What can hang from each mark:
likug: botu danat
botu: kotas likug nage
repaz: likug tiva
loles: daki ginu suma
nage: danat kotas
vogi: daki loles repaz tiva
danat: botu mavi nage
ginu: loles mavi
kotas: botu mavi tiva
tiva: vogi
mavi: danat
suma: ginu loles mavi vogi

Each row was made from one small tree. Brackets hold a mark, then the marks that hang from it, in alphabetical order. Every link used is in the known rows. Write each row's tree.
Each row is shifted at random along 6 fixed directions that mean nothing.
Known rows:
{botu {kotas {mavi danat} {tiva vogi}} likug nage}: [ 157 -110  523 -229 -126   -6  198  130  408  112  283 -351  625  495
 -266 -235  156 -153  362  137    8 -153  381 -250 -247  179 -311  146
  -73  251  199  259  155 -315 -280 -137  155   27  376  -12  -10  212
   20 -306  307  175 -534  660]
{loles daki {suma {ginu {mavi {danat nage}}} {vogi tiva}}}: [ 206   84  192  -65 -130 -238 -205  278 -257 -158  152   -1   17 -115
  243  228 -175 -117  161   71  -57  185  173 -251  380 -384  -34 -113
  325    8 -283 -114 -230  -49  -69 -164 -249   57  189 -111   96   49
  -37  -88 -171   57   89   69]
{nage {danat {botu {kotas {tiva {vogi repaz}}} likug} mavi}}: [ 196 -323 -130  189  332   -7  -79  214  128  185  -67 -392  -42    6
  216 -106  -98  116  260  102 -105   52  178  -60  -98   33   -7   -1
  163   38  162  167  126 -278 -163  168 -185 -215   74  282 -188  211
  101 -101  267   19   93  332]
{suma ginu {vogi {loles daki} {repaz likug} tiva}}: [ 209  210  -34  446  -44 -233  -57  103 -293 -165 -138 -163  -17 -440
  300  256 -301   71  337  170  132  213   65  -87  402  -96 -117 -120
  165 -135  -45   63 -104  -42    0   65 -346 -165   16  -13   27  149
  -42   64  141  251   55 -172]
{danat mavi {nage kotas}}: [ 310  221 -227  245  -95  -87  -18   92 -166 -149 -116 -169  -89 -246
   94  108 -320  145  164  146  186  146   44  -36  340 -257 -145 -173
  249 -111  -52 -119   84 -183 -130  282   -2   50   90  -56  -45  455
  -59 -161  294  -15  -37   59]
{likug {botu {kotas tiva}} {danat mavi nage}}: [ 206  159   70 -170 -161  -29   15   56  138   42  105   -6 -181  -10
   61  -82  187  -98  239   81   39 -166   40 -377  135 -203 -154   88
  318   48   22  236   -3  -73 -293   62  -88  268  459 -178   79  431
 -331  -88  145   49 -373  403]
{botu {kotas mavi tiva} {nage danat}}: [ 250  136   74 -139   -5 -201   78  169   -9   -8  133 -406  165   95
   42   32   58 -173  314  173  160  145  178 -210   44   25 -239  217
  233  100  -22  204  -95  -64 -330   97   32    6  270 -213  -98  437
  -96 -211  152  -85  -66  489]
{loles daki {ginu {mavi danat}} suma}: [ 141  -48  324  -27  -27 -209 -121  213  -14  -21   70  -20 -122  118
   -4  121 -188 -115  291  222  -86  204   93 -379  124 -322   90 -334
   57  124 -155 -125 -295  -57 -181  -28   52  -46   19  -45   13  131
  192 -151   71   10  -77  116]
{likug {botu {kotas tiva} nage} danat}: [ 156   78 -185  381  -92 -101 -299  -27  -74  131   60  506  -30 -664
   10 -252 -556   10  104  172   18 -129  111 -275  260 -391  196 -264
  381  -54 -199  -32 -123    5   75  193 -224  222  235   24  214 -254
  -26  179 -147  -36 -128    9]
{tiva {vogi {loles daki} {repaz {likug botu danat}}}}: [ 102  -21   20   25  106  -56 -187  220  266   69   13 -192 -412   43
  198  237  320 -210  327 -158  -35  -11   83 -477   29  -20 -129   46
  281  162  -17  135  -98 -114 -389 -221 -175   17  198 -166    3  296
 -124 -106  -37  242   68  323]
{nage {danat mavi} {kotas botu}}: [  45   -4  158  216  -78 -219 -264  157  187  251   83 -190 -216  -41
  -21  140 -330 -191   -7   80  190   -4  -33 -453  105   72  262  -36
  256 -183 -223 -535 -263  159 -408  352   35  -26  237   79   64   17
  273 -411 -118  226 -248  308]
{suma ginu loles mavi {vogi daki repaz tiva}}: [ 113  141  124   56 -289 -113 -389  416 -263 -147   91  -12  -17 -235
  360  613 -218 -479   45 -315   54  211  256 -341  591 -179 -274  146
  607   49 -633 -438 -124  -91 -111 -305 -398  318  199  -72  256 -136
  -36 -115 -659  520  212  165]
{nage {danat botu} {kotas mavi}}: [ 184 -129   83  -19  161   25  302  134 -163   21  -57 -113  -46  -86
  116 -299  166   86  229   66  -52   15   26 -115  195 -265 -266  -18
  246   74  184  743  275 -407   85   60 -248  200  259 -153 -226  450
 -273   15  428 -309 -278  295]
{likug {danat {botu {kotas {tiva vogi}} nage} mavi}}: [ 106 -213  186   16   48   18  -50  163  451  275   69 -292   44  329
  -51 -102  -20 -110  239   60  -45  -99  172 -365 -196  107   42    4
  102  119   22 -173    2 -168 -374   79   39    4  186  211    8  248
  126 -322  150  285 -313  521]
{danat {botu {kotas tiva} likug} mavi}: [ 267  -24  196 -143 -122  133  281   89  132  -38   75 -306  278  252
   -6 -221  126   93  389  205   36 -135  221  -86    8  -41 -370   50
   15  106  282  469  284 -386 -147   90   31   79  310   25  -56  505
 -190 -107  598   59 -511  433]
{kotas {mavi danat} {tiva {vogi daki loles}}}: [  20 -520  131  373  465 -164  111   99  -68  388 -101  224  -31 -170
   10 -383 -293   40  465  191 -190  142  -33 -170   45 -256   73 -397
  -16  177  156  562   73 -381  300   60 -545 -113 -208  323 -200 -160
  212  186   17   11 -175   81]
{tiva {vogi daki {loles suma}}}: [ 154  235  120 -246 -184  -73 -307  325  -60 -137  331    0 -295 -144
  249  388  226 -392  278 -315   34  -36  240 -455  383 -266 -278  114
  550  170 -306  113 -132  -55 -383 -356 -262  257  388 -491  158   94
 -304  -57 -461  205   67  314]
{vogi daki {loles ginu} {repaz likug} tiva}: [ 220  227 -147  520  -94   87  -33  214  342  -47 -330 -267   98   18
  118  561 -139 -117  629 -182  120  214  263 -104   94  228 -552 -150
  115  273 -167 -141  228 -374 -283   99  301 -165 -228  104   47  513
   98 -145  250  732   -2  167]
{tiva {vogi daki {loles {suma ginu}}}}: [ -24  -53  335   15    5 -264 -454  314  120  157  319  -87 -417  -49
  261  414  -65 -488  125 -154  -15   39   61 -645  156  -19  229   54
  387    4 -304 -404 -508  222 -442 -220 -380  -25  233 -194  182 -269
  128 -214 -708  369   10  244]
{ginu {loles suma} mavi}: [ 153  105   98  255 -119 -200 -168   84   13   32   13   49 -202 -157
   76  222 -285  -80  257  252    7  110  -11 -377  135 -227  127 -235
   94   22  -94 -333 -373   41 -157   28   28   -2   92  -92   54  185
  189 -108  -48  204  -33    1]
{loles daki {suma {ginu mavi}}}: [ 149  -97  404  -94 -229   75  171  319  132  -90    1 -107  301  519
 -100  108  -78 -102  256  103    8   56  259 -303   60 -113 -278 -241
  -48  244 -178 -127   98 -423 -115 -115  262  143  -22   81   22  376
  186 -280  375  276 -407  295]
{ginu loles {mavi {danat {botu kotas likug} nage}}}: [ 287  289   -3  321 -300 -139 -344   15  194    6   63  -39  -37 -189
  -40  193 -384    0  242  194    5  -30  132 -212   56 -148  104 -200
  112  -57  -25 -606 -250  125 -308  158  267 -103  282    2  203  110
  175 -256   -4  284  -30   70]
{mavi {danat {botu likug} nage}}: [ 220  -74 -238  300  166 -144 -220  121    8   50  -71   35 -166 -193
  205   61 -254    1  250   31 -141  196   82 -228  132 -213   62 -140
  233   54   38   -9  -65 -186  -88   64 -173  -91  109    8  -87   79
   52  -70  -15  -46  173  139]
{mavi {danat {botu kotas likug}}}: [  26 -285  326  303   21    1  -99   64  426  332   46   87  176  113
 -134 -183 -302  -94  175   68 -149 -150  140 -437 -151   47  196 -209
  -20   93   89 -161  -41 -194 -127   54   14   -2  194  195   24 -173
  287 -200   45  266 -456  320]
{mavi {danat {botu nage}}}: [ 164  180    7  199  -78 -243 -163   22   65   48   20   13 -146 -207
   53  123 -232 -123  261  117   34  119   16 -381  161 -116  116  -98
  187  -39  -18 -134 -264   86 -290  137  -47  -25  272 -166   50   82
   11 -187  -56   72 -107  151]
{mavi {danat {nage {kotas {tiva {vogi {loles daki} repaz}}}}}}: [ 180   67 -217  205  -13  -70 -336  320  -40   16   93  222  -74 -244
  136  207 -128 -163  221 -269  -56   77  339 -212  331 -336 -187 -152
  486  145 -411  -45   71 -263 -132 -176 -188  153   58  -71    7  -13
  -19  -90 -302  184  232  232]
{kotas {mavi {danat nage}}}: [ 270 -179 -235   -1  338  -98  119  214 -218  -89 -225 -124 -160   83
  211   41   76  -48  456    9 -165  463   45 -131  190 -323 -357  -57
  229  334   65  520  202 -533   51  -93 -175   66  -48 -112 -354  584
 -128   21  214 -278  344  303]
{danat mavi {nage {kotas botu tiva}}}: [ 154 -191  -12  127  175 -120   89  181   49  148  -28 -193 -112  150
  153  -38  -28  -53  240  155   57  150  -16 -188   70 -101  -91   -7
  177   17   24  127   26 -252 -130  157 -186  -36    2  123 -186  382
   57 -201  197   26 -164  348]
{vogi daki loles {repaz likug} tiva}: [ 139  -49 -223  784  234   16   43   62  197  182 -397    6   12 -391
  210  198 -277   78  545  -34   21  141   49  -70   66   73 -264 -279
   79  154   79  217  139 -364   67  171 -177 -205 -279  196  -76  224
  111  141  173  486  -51  -49]
{danat {botu likug} mavi {nage kotas}}: [ 253 -189  -20  205  216   44  199   67   23   31  -98 -257  -24  -53
  176 -266  -14  255  213  192  -73    7   31   27   20 -203 -113  -91
   89  -36  364  372  224 -380   17  154 -251  -63  132   93 -186  404
 -107  -59  515 -162 -262  181]
{likug botu {danat mavi nage}}: [ 107 -116   32   20  107  -52  -22   97  271  182  -97  -20 -396  115
  112    0  120 -119  226   19  -81   19 -106 -486    5 -143   27  -35
  218  118   56   32  -58 -167 -258   57 -129  149  226  -25  -32  400
  -85 -157   94   95 -235  349]
{tiva {vogi {loles ginu {suma {mavi danat}}} {repaz likug}}}: [ -25 -140  628  484  210 -288  371 -173  132  185 -176 -315  -82 -191
  -28 -229  -14  221  366  494  -71  -47 -193 -266 -119   72  235 -263
 -361 -141  584  418 -227   44 -125   93 -397 -356  110   36 -204  142
   43  -44  513  200 -655 -158]
{tiva {vogi daki {loles {ginu mavi}}}}: [  94 -139  190  124   63  -62 -187  204    6   76   90  100 -221 -155
  138   66 -161 -142  371  -27  -93   94   52 -280  206 -312  -22 -296
  227  174  -82   79  -96 -176  -18 -107 -274   11   26  -61  117  -55
   62   27 -187  156  -38   56]
{kotas {botu nage} {mavi danat}}: [ 143 -250   97  146  -99  183   76  231  166   31 -147  248  476  325
 -292 -114 -242 -147  403 -170  -89  137  384 -174   69 -226 -473 -231
   95  494 -282    7  566 -793  103 -103  238  301  -84  272  -91  176
  199 -154  256  280 -193  442]
{danat {nage {kotas botu mavi}}}: [ 310  262  -65  -78 -116 -156   96  157 -135 -227   -7 -362 -166  119
  104  174  120 -108  308  137  244  182   15 -139  268 -120 -400  135
  246    2   15  191   97 -166 -315  126   89   45  220 -233 -120  677
 -214 -232  339  -80  -52  350]
{tiva {vogi daki {loles suma} {repaz {likug danat}}}}: [  51  -90   84  244  130  -39 -252  308  529  196  -77 -392 -238  259
  152  498  162 -321  341 -278  -23   23  174 -517 -165  318 -144   78
  192  232 -132 -301  -90 -147 -553 -170   47 -148    5   29  -37  279
  158 -289 -156  642   84  415]
{repaz {likug botu {danat nage}} {tiva vogi}}: [ 310  259 -569  156   46 -155 -282  129  -90 -131  -90 -254 -333 -434
  391  313  -89   84  171   17   73  203   23 -240  338 -163  -24   26
  499  -70  -96  -21 -227   53 -239   63 -169  -20  218 -244   46  495
 -264  -61   18  -57  511   36]
{kotas {botu nage} {tiva {vogi loles repaz}}}: [  95   -4 -143  402  291 -487 -271   45 -129  167   67 -107 -479 -447
  328  113 -201 -149  384  322  114  234 -128 -264  121  -62  267   26
  211 -165   58   88 -483  288 -277  171 -530 -374   39  -13  -77 -107
   89   12 -257   46  204   33]
{vogi {loles {ginu mavi}}}: [  35 -176  392  381  -49   33  200   78  292  164 -183   50  125  222
 -167  -57 -262  -33  451  169  -62   79   37 -290  -30  -60  -69 -423
 -197  254   45  -73   70 -373  -16   76  138    1 -149  161  -17  248
  295 -181  358  418 -550  108]
{tiva {vogi daki {repaz likug}}}: [  33 -133  164  252  101 -150 -131  149  398  231    3 -234 -135  110
  111  277  -52 -174  263  -23  125    3  -37 -515  -70  232   44  -45
   73   15   62 -150 -204  -59 -289   12 -129 -196   68   52   13   62
  213 -199  -44  438 -157  236]
{nage danat {kotas botu mavi tiva}}: [  47 -142   94  142  113 -314 -130  184  -20  272  119 -107 -169  -35
   53  -21 -221 -224  120  183  158  112  -54 -395  131   -1  145   46
  270 -102 -174  -21 -232   53 -185  276 -183  -45  144   82  -81   17
  200 -211 -109    2 -136  360]

Write each row's tree:
[  73  -72  292 -147  -33  -97  104  193  242  182  206 -147  -21  283
   93   57  230 -237  160  -21   68  -24   32 -474   61  -47 -108  148
  252   62  -50   94 -112 -170 -264  -57 -208  180  286 -161  -59  339
  -69 -304  -22  177 -448  511] => {danat mavi {nage {kotas tiva}}}
[ 267  492  118 -296 -501 -179 -288  223  -10 -202  315  -19 -228   45
   50  484   65 -320  295   40  206   61  125 -504  348 -299 -182  -18
  333   75 -324 -343 -411  149 -420 -130  213  224  394 -458  286  353
  -73 -250 -195  199   -6  256] => {ginu {loles daki} mavi}
[ 123 -257  145  253  137   85  119   89  187  157  -35   34  172   10
   32 -267 -147    5  242   88 -103  -44  141 -201  -60 -151  -36 -165
   84  157  127  188  119 -372   19  -17 -137   81   65   75  -85  111
   57  -41  244   35 -328  258] => {danat {botu kotas nage}}
[ 231  115 -189  -44  -78 -176 -140  172  -54  -32  108  -51 -108   11
  157  107  -21 -186  384  148   94  126  128 -341  208  -47 -212  129
  276   95  -58  275  -82  -98 -227   96  -17   31  262 -120    3  300
 -104  -52   67  -14   32  389] => {kotas {botu {likug danat}} tiva}
[ -30 -401  161  154  339 -129 -129  161  469  348  -64 -340 -308  259
  167  176  127 -180  229  -49 -100   99  -81 -626 -215  217  176   58
   98  125  116 -101 -222 -143 -309  -78 -254 -139   91  103 -159  207
  208 -232  -51  318  -12  388] => {tiva {vogi {repaz {likug {danat mavi}}}}}
[ 134  134   40  -46 -191 -217 -467  128  217  119  262  -60 -188  -82
  -48  117 -242 -331  112   73  159  -73  127 -501   84  -42  146   87
  394  -30 -307 -464 -300  219 -470  106   33   99  386  -23  269  -61
   60 -230 -327  202   -9  406] => {likug {botu {kotas mavi {tiva vogi}} nage} danat}
[ -67 -108  496  240 -117 -151 -267  148  212  188  156  227 -164  -48
  -13  184 -270 -321  210   -7  -95   20   57 -609   99 -214  242 -239
  156  145 -312 -440 -372    1 -192 -126 -164   98   90  -54  137 -218
  275 -155 -367  453 -320  105] => {vogi {loles {ginu mavi} suma}}
[ 155  346  197 -132 -290 -151 -125  179  -15 -134  313 -195  -11 -175
  142  307  108 -131  249  -41  161    6  186 -453  377 -168  -84   14
  340   -6 -216   18 -355  119 -314 -205 -218  106  355 -454  196  224
 -216 -172  -92  227 -113  123] => {repaz likug {tiva {vogi {loles daki ginu}}}}
[ 134  -85  -48  482  -29   33  151  104  369  145 -238 -265  228  177
  -95    0 -289  126  243  207  202  -57  111 -118  -59  285 -174 -226
 -101  -42   98  -79  240 -337 -148  279  274 -150 -110  347  -55  389
  247 -277  601  406 -350  207] => {nage {kotas {tiva {vogi {repaz {likug botu}}}}}}
[  65   53  297  399 -251 -162 -128  200  107  167 -106  -87  237  -40
 -107  260 -563 -210  111   34  125   63  133 -292  281   61    1 -264
   70  -43 -307 -627 -102  -54 -174  115   17   67    8  280  197  -90
  336 -346 -172  650 -326  110] => {suma loles {mavi danat} {vogi daki tiva}}
[ 203  241 -358  675 -255  180  -69  157  152  -83 -346   87  368 -271
   -8  404 -440   74  378 -223  137  109  365 -122  295  -11 -421 -263
  205  231 -399 -319  302 -493  -23   50  214  140 -191  114   23  366
  120 -102  232  708   42    6] => {vogi loles {repaz likug tiva}}
[ 291  358   26 -208 -245 -195   -8   71  -14 -144   98 -208 -135   55
   18  132   99 -188  346  188  193   45   49 -276  222 -109 -289  136
  250    8   -6  164  -59   27 -414  119  128  101  412 -261   46  510
 -276 -186  173    5 -153  391] => {likug {botu {kotas {mavi {danat nage}} tiva}}}
[ 375  494  195 -360 -390 -159   52  145 -427 -410  202   11  -38 -179
  104  125  247   -1  387  177   -1   29  197 -173  483 -585 -391  -78
  255   88  -25  436  -90  -75 -122 -285  -21  275  483 -554   64  513
 -447   40  212 -176  -22   78] => {ginu {loles daki {suma vogi}} {mavi danat}}
[ 349  704  -99 -261 -681  -14 -287  282  -95 -396  272 -125  255 -129
  -94  462  -79 -308  101 -309  359   13  474 -254  520 -185 -563  223
  649   91 -620 -370  138 -113 -463  -15  400  467  559 -513  268  384
 -282 -368 -114  175   31  457] => {botu {nage danat {kotas mavi}}}
[ 160   18  126  120   -7 -134 -169  295   39  -94  -32 -329 -226  119
  163  370  -57 -136  335   74   21  171  152 -236   94  -45 -103 -125
  102   87 -135 -243 -140  -85 -367  -85   -3 -163  -34   20   -5  271
  141 -223   44  322  117  137] => {tiva {vogi {loles daki {suma {ginu mavi}}} repaz}}
[ 201  167  111 -106 -217 -109 -214  294 -290 -250  215  207  -98 -140
   87  182 -206 -144  199   11   43  121  280 -360  467 -533 -104 -249
  354  103 -426  -30 -124 -162 -101 -161 -104  236  116 -232   99   41
  -45   11  -47  -28   -5   84] => {loles daki ginu suma}
[ 166  -71   12  -47  271 -201  114  208  -12  187  112 -392 -279  -48
  323  -94  225  -31  229  169   50    2  -61 -200   84   40  -24   96
  268 -137  254  601 -146   28 -247  163 -306 -152  267 -164 -125  350
 -191 -130  163 -229 -153  341] => {nage {danat botu} {kotas {tiva {vogi daki}}}}
[ 185  -36 -254  328  113   34  -92  265   81  -52 -239 -173 -157   27
  160  299 -107  -77  449 -120   -6  225  201 -146  151  -18 -317 -154
  167  250  -99    0  226 -432 -211  -60   39  -33 -146   45 -141  408
   72 -121  153  325  238  204] => {tiva {vogi loles repaz}}
